Here is a tiny trained network, its code and every weight. The questions are about switching its units off for an input and a class, where a switched-off unit gives its printed mean instead of its output.

import numpy as np


def w(rows, s, z=0):
    codes = np.array(rows[::2]) - 128.0
    scale = np.full(codes.shape[1], s)
    scale[-1] = z or s
    return codes * scale


def norm(h):
    return h / np.sqrt((h * h).mean(-1, keepdims=True) + 1e-5)


def f(y):
    return np.maximum(y, 0)


def log_softmax(a):
    a = a - a.max(-1, keepdims=True)
    return a - np.log(np.exp(a).sum(-1, keepdims=True))


def net(x, mask):
    res = np.array(x, float).reshape(1, 8) / 4 @ E
    u = 0
    for l in range(2):
        y = f(norm(res) @ A[l][:, :-1].T + A[l][:, -1])
        res = res + np.where(mask[u : u + 13], y, B[l][:, -1]) @ B[l][:, :-1]
        u += 13
    return log_softmax(norm(res)[-1] @ U[:, :-1].T + U[:, -1])


A, B = {}, {}
E = w([
[146,235,199,118,188,205],'x0',
[163,137,162,121,68,120],'x1',
[69,3,203,243,118,253],'x2',
[154,139,154,124,77,123],'x3',
[89,221,105,243,80,118],'x4',
[163,145,179,120,53,121],'x5',
[139,127,48,165,202,138],'x6',
[82,139,66,75,95,224],'x7',
],0.0055)
A[0] = w([
[219,47,110,29,129,178,223],'L0N0',
[127,168,98,8,129,28,63],'L0N1',
[200,88,157,202,142,116,58],'L0N2',
[110,125,40,186,135,123,36],'L0N3',
[81,50,62,91,76,42,78],'L0N4',
[173,24,65,155,81,114,49],'L0N5',
[164,96,68,107,161,161,91],'L0N6',
[69,180,63,143,70,170,145],'L0N7',
[214,183,158,103,210,203,123],'L0N8',
[155,129,188,181,188,38,254],'L0N9',
[75,127,109,69,130,144,143],'L0N10',
[105,87,151,83,130,99,138],'L0N11',
[104,106,71,138,99,86,99],'L0N12',
],0.011,0.0024)
B[0] = w([
[48,104,139,88,82,132,241],'L0N0',
[169,101,100,141,173,205,254],'L0N1',
[128,103,73,161,142,120,181],'L0N2',
[110,114,162,107,107,89,178],'L0N3',
[127,233,189,147,195,111,220],'L0N4',
[84,146,194,156,209,132,206],'L0N5',
[68,129,112,81,81,116,173],'L0N6',
[69,120,128,63,2,123,189],'L0N7',
[79,197,187,167,149,39,211],'L0N8',
[25,92,12,82,40,134,231],'L0N9',
[151,145,103,103,111,114,167],'L0N10',
[71,127,174,103,63,76,168],'L0N11',
[163,208,193,182,97,134,177],'L0N12',
],0.0081,0.0076)
A[1] = w([
[217,228,86,35,161,65,159],'L1N0',
[113,21,252,216,177,115,109],'L1N1',
[150,130,112,128,124,116,3],'L1N2',
[134,160,186,134,151,75,63],'L1N3',
[119,18,160,186,137,233,64],'L1N4',
[59,165,94,110,189,156,192],'L1N5',
[147,2,63,168,113,12,143],'L1N6',
[138,60,143,158,136,202,62],'L1N7',
[120,141,76,139,149,84,138],'L1N8',
[198,213,74,127,120,95,133],'L1N9',
[110,173,220,182,199,77,88],'L1N10',
[136,76,146,163,133,147,25],'L1N11',
[85,186,199,150,118,61,197],'L1N12',
],0.0093,0.0021)
B[1] = w([
[201,51,139,213,166,161,206],'L1N0',
[210,153,96,121,153,182,194],'L1N1',
[119,156,94,172,136,135,128],'L1N2',
[83,200,138,197,134,96,157],'L1N3',
[238,63,77,107,193,145,171],'L1N4',
[151,99,161,164,103,69,221],'L1N5',
[92,163,97,53,50,92,170],'L1N6',
[202,140,71,79,167,188,145],'L1N7',
[156,105,161,93,134,168,166],'L1N8',
[98,2,117,111,121,190,173],'L1N9',
[151,216,149,178,123,120,188],'L1N10',
[125,141,141,128,213,172,137],'L1N11',
[124,67,205,139,149,76,254],'L1N12',
],0.0077,0.0084)
U = w([
[137,208,233,178,171,75,101],'0',
[255,38,37,102,178,240,79],'1',
[87,95,122,83,81,93,255],'2',
[46,155,15,6,27,109,86],'3',
[56,106,131,67,64,103,119],'4',
],0.0068,0.0026)

Each question gives the input, the list of numbers given to net, and the class t.
The units are the neurons (one row each of A and B). Each row of codes is followed by its name. A weight is (code - 128) times the scale printed after its matrix; where a second scale follows, it is the last column's (A, B and U).
mask holds one flag per neuron, layer by layer. A switched-off neuron (its flag False) gives its mean, the last column of its row in B, instead of its output. The means were averaged over made-up inputs and are rounded, as every weight is.
A unit's drop is (log p(t) with every unit on - log p(t) with that unit switched off) / (log p(t) with every unit on - log p(t) with every unit switched off).
The circuit of an input: a set's keep is (log p(t) with only the set's units on - log p(t) with every unit switched off) / (log p(t) with every unit on - log p(t) with every unit switched off). Starting from the 12 units with the biggest drops (on a tie, the unit counted first), units are removed one at a time, each time the one whose removal leaves the highest keep (on an exact tie, the one counted first), for as long as the keep stays at least 0.8.
units of the circuit, in order: the units of the circuit, biggest drop first
unit that matters most: the unit with the biggest drop
k most important neurons: the k neurons with the biggest drops, biggest first
k most important neurons of layer l: the k neurons of layer l with the biggest drops, biggest first
input [-2,4,5,-6,1,-1,3,3], class 1: units of the circuit, in order -> (L0N8 L1N4)
input [-5,-7,3,8,-1,7,5,-7], class 3: 2 most important neurons of layer 1 -> (L1N6 L1N0)
input [1,8,-2,-4,-6,-6,-6,-7], class 3: unit that matters most -> L0N9
input [5,-8,-6,-1,8,-7,3,-8], class 3: 2 most important neurons of layer 0 -> (L0N9 L0N4)
input [-7,-2,4,-3,3,-5,6,7], class 0: 4 most important neurons -> (L0N9 L0N5 L0N4 L0N12)
input [-3,-7,2,4,-6,-6,-2,-7], class 3: units of the circuit, in order -> (L0N9 L1N6)
input [-7,-3,-8,-8,-7,-5,-8,-2], class 1: 4 most important neurons -> (L0N1 L1N0 L0N8 L0N10)
input [1,2,7,5,-4,5,-4,-8], class 3: 3 most important neurons -> (L0N9 L1N6 L0N1)
input [-1,8,8,-6,6,5,-4,-7], class 1: 2 most important neurons -> (L1N4 L0N8)
input [5,6,-8,-1,-2,3,-1,-1], class 1: units of the circuit, in order -> (L0N1 L1N0)
input [-7,5,1,-7,-6,8,-2,7], class 0: units of the circuit, in order -> (L0N4 L0N9)
input [-7,2,8,3,8,0,1,4], class 1: 3 most important neurons of layer 0 -> (L0N8 L0N9 L0N0)
input [-7,-4,7,-4,-6,-1,-5,-1], class 0: 3 most important neurons -> (L0N4 L0N5 L0N1)
input [-7,2,2,4,-5,2,-7,-4], class 0: units of the circuit, in order -> (L0N4 L0N5)
input [-5,5,8,-8,-2,2,4,8], class 1: units of the circuit, in order -> (L1N4)
input [1,-3,-8,6,8,8,0,-1], class 1: units of the circuit, in order -> (L1N0 L0N1 L1N9 L0N8)
input [-5,5,8,0,-6,-2,0,-8], class 1: 3 most important neurons of layer 0 -> (L0N8 L0N5 L0N7)
input [-8,-4,-1,-8,-4,4,-8,5], class 0: 2 most important neurons of layer 0 -> (L0N4 L0N9)
input [-4,1,0,-2,-1,-5,-4,3], class 0: 2 most important neurons of layer 0 -> (L0N4 L0N9)
input [-1,-2,-6,-3,-1,-3,-2,1], class 1: units of the circuit, in order -> (L0N1)
input [-1,-7,7,-4,-4,-7,-3,5], class 1: 2 most important neurons -> (L0N9 L1N4)
